Below are the code and all the weights of a small trained network. Each question names an input and a class and asks about switching units off, where a switched-off unit gives its printed mean instead of its output.

import numpy as np


def w(rows, s, z=0):
    codes = np.array(rows[::2]) - 128.0
    scale = np.full(codes.shape[1], s)
    scale[-1] = z or s
    return codes * scale


def f(y):
    return y / 2 * (1 + np.tanh(0.7978845608 * (y + 0.044715 * y**3)))


def log_softmax(a):
    a = a - a.max(-1, keepdims=True)
    return a - np.log(np.exp(a).sum(-1, keepdims=True))


def net(x, mask):
    res = np.array(x, float).reshape(1, 8) / 4 @ E
    y = f(res @ A[0][:, :-1].T + A[0][:, -1])
    res = res + np.where(mask, y, B[0][:, -1]) @ B[0][:, :-1]
    return log_softmax(res[-1] @ U[:, :-1].T + U[:, -1])


A, B = {}, {}
E = w([
[68,84,242,175,108,49],'x0',
[131,128,129,128,129,129],'x1',
[222,152,72,182,47,32],'x2',
[130,3,97,171,72,182],'x3',
[62,108,60,181,214,80],'x4',
[121,125,124,118,123,123],'x5',
[231,82,153,115,204,112],'x6',
[127,128,128,129,126,126],'x7',
],0.0065)
A[0] = w([
[88,111,73,167,191,75,90],'n1',
[117,103,170,86,186,172,118],'n2',
[135,231,154,104,168,75,63],'n3',
[134,71,117,164,98,162,94],'n4',
[122,50,100,163,93,163,100],'n5',
[157,140,95,149,91,61,74],'n6',
[61,175,113,151,65,142,143],'n7',
[188,121,110,149,127,68,132],'n8',
[88,110,61,159,189,94,84],'n9',
[151,138,37,72,151,188,16],'n10',
[154,136,46,87,164,191,54],'n11',
[95,109,164,106,181,187,69],'n12',
[97,97,212,164,126,91,64],'n13',
[92,123,163,102,178,175,82],'n14',
[205,82,168,109,188,106,163],'n15',
[169,151,103,153,92,62,45],'n16',
[94,110,67,175,184,91,90],'n17',
[97,113,210,188,125,107,61],'n18',
[84,87,81,170,178,74,117],'n19',
[161,147,95,164,97,67,68],'n20',
[128,50,101,184,93,189,24],'n21',
[174,128,175,52,61,162,147],'n22',
[169,150,109,174,100,79,74],'n23',
[159,131,172,76,71,147,106],'n24',
[141,157,59,112,140,191,94],'n25',
[125,62,79,145,107,137,162],'n26',
[118,255,135,98,159,88,78],'n27',
[168,132,104,134,90,53,47],'n28',
[216,68,160,79,174,97,225],'n29',
[100,76,195,127,118,69,88],'n30',
[119,235,159,101,175,98,121],'n31',
[52,175,103,155,52,160,166],'n32',
[129,166,167,121,144,108,2],'n33',
[71,121,159,97,163,194,70],'n34',
[38,167,101,88,26,127,201],'n35',
[85,132,165,99,178,170,52],'n36',
[178,152,127,169,81,99,119],'n37',
[84,120,53,170,182,81,181],'n38',
[104,90,206,158,118,81,68],'n39',
[126,43,113,151,86,156,95],'n40',
[148,151,60,108,142,187,47],'n41',
[95,111,183,159,111,97,101],'n42',
[178,148,201,95,41,167,134],'n43',
[103,98,186,147,117,87,29],'n44',
[100,123,172,111,192,179,88],'n45',
],0.0078,0.0043)
B[0] = w([
[127,160,189,99,114,202,200],'n1',
[65,90,71,173,89,160,176],'n2',
[142,26,152,72,105,63,196],'n3',
[146,97,158,76,138,85,165],'n4',
[180,62,173,61,141,77,192],'n5',
[65,97,86,126,81,193,165],'n6',
[130,110,95,157,230,141,195],'n7',
[88,89,90,168,119,189,192],'n8',
[123,168,195,105,93,178,190],'n9',
[149,223,100,107,114,72,175],'n10',
[159,227,97,133,114,84,182],'n11',
[86,96,40,148,33,172,168],'n12',
[183,241,56,121,101,66,191],'n13',
[89,80,78,155,43,151,168],'n14',
[90,118,71,194,229,133,206],'n15',
[73,77,51,121,33,186,161],'n16',
[95,180,214,65,101,219,192],'n17',
[166,220,53,102,111,66,183],'n18',
[124,181,197,101,124,176,215],'n19',
[77,88,90,135,57,193,165],'n20',
[192,30,157,22,96,3,176],'n21',
[82,185,194,121,146,177,203],'n22',
[72,92,71,137,63,190,163],'n23',
[102,158,176,108,135,199,163],'n24',
[185,209,101,137,106,55,177],'n25',
[149,114,184,113,130,113,201],'n26',
[173,20,179,59,131,55,210],'n27',
[86,104,70,126,75,182,160],'n28',
[82,131,106,208,228,136,243],'n29',
[188,244,57,109,128,81,194],'n30',
[163,3,159,84,121,73,220],'n31',
[140,97,93,177,250,109,224],'n32',
[158,98,70,26,59,81,115],'n33',
[109,107,61,164,52,134,182],'n34',
[131,103,108,203,245,122,253],'n35',
[87,54,65,120,8,128,161],'n36',
[106,120,117,139,111,176,180],'n37',
[110,168,244,122,131,197,249],'n38',
[164,234,68,103,117,81,192],'n39',
[161,75,157,67,149,79,189],'n40',
[186,241,72,84,73,43,159],'n41',
[157,191,69,104,152,94,178],'n42',
[73,177,217,106,137,237,217],'n43',
[169,212,77,72,92,115,151],'n44',
[116,99,97,150,83,159,175],'n45',
],0.0061,0.0046)
U = w([
[71,71,34,149,32,164,72],'0',
[210,241,52,98,111,75,89],'1',
[195,11,166,32,129,68,82],'2',
[132,118,132,154,154,131,254],'3',
[128,121,125,153,154,135,233],'4',
[104,170,209,105,132,199,76],'5',
[123,100,72,206,254,127,71],'6',
],0.009,0.0086)

Each question gives the input, the list of numbers given to net, and the class t.
The units are the neurons (one row each of A and B). Each row of codes is followed by its name. A weight is (code - 128) times the scale printed after its matrix; where a second scale follows, it is the last column's (A, B and U).
mask holds one flag per neuron, in row order. A switched-off neuron (its flag False) gives its mean, the last column of its row in B, instead of its output. The means were averaged over made-up inputs and are rounded, as every weight is.
A unit's drop is (log p(t) with every unit on - log p(t) with that unit switched off) / (log p(t) with every unit on - log p(t) with every unit switched off).
The circuit of an input: a set's keep is (log p(t) with only the set's units on - log p(t) with every unit switched off) / (log p(t) with every unit on - log p(t) with every unit switched off). Starting from the 12 units with the biggest drops (on a tie, the unit counted first), units are removed one at a time, each time the one whose removal leaves the highest keep (on an exact tie, the one counted first), for as long as the keep stays at least 0.8.
units of the circuit, in order: the units of the circuit, biggest drop first
k most important neurons: the k neurons with the biggest drops, biggest first
drop of u: that unit's drop, to one decimal
input [1,-3,-2,-4,4,4,2,7], class 2: 2 most important neurons	(n31 n43)
input [6,-4,5,-3,-8,7,5,4], class 5: units of the circuit, in order	(n43)
input [-2,6,3,-5,7,5,7,-7], class 5: units of the circuit, in order	(n38 n17 n1)
input [1,3,-5,7,6,-1,4,-5], class 2: units of the circuit, in order	(n21 n5)
input [4,4,7,-8,7,4,-5,1], class 2: units of the circuit, in order	(n27 n3)
input [-5,-4,6,3,-3,0,7,-4], class 6: units of the circuit, in order	(n29 n15)
input [8,3,6,4,-8,0,2,8], class 1: 4 most important neurons	(n30 n39 n13 n18)
input [-4,5,0,6,-4,-6,-3,-4], class 2: units of the circuit, in order	(n21 n5 n40)
input [-6,-6,-1,6,-8,7,6,-5], class 5: 2 most important neurons	(n43 n22)
input [4,-8,7,-8,4,-1,2,-3], class 2: 2 most important neurons	(n27 n3)
input [6,0,-2,-4,-5,-5,-8,-8], class 6: 3 most important neurons	(n35 n32 n7)
input [-5,-2,-1,-7,-6,5,8,0], class 6: 2 most important neurons	(n29 n15)
input [-4,3,2,-5,-7,-4,-2,-7], class 5: 3 most important neurons	(n43 n22 n24)
input [-6,3,5,-6,3,8,8,-7], class 3: most important neuron	(n35)
input [-1,-4,3,6,6,0,-7,4], class 6: 4 most important neurons	(n32 n35 n7 n27)
input [-4,8,5,-6,-5,-7,2,0], class 4: drop of n5	0.1
input [-6,7,-4,8,0,-5,0,2], class 2: drop of n21	0.2
input [-5,-1,7,-4,3,5,-5,5], class 0: drop of n6	0.1
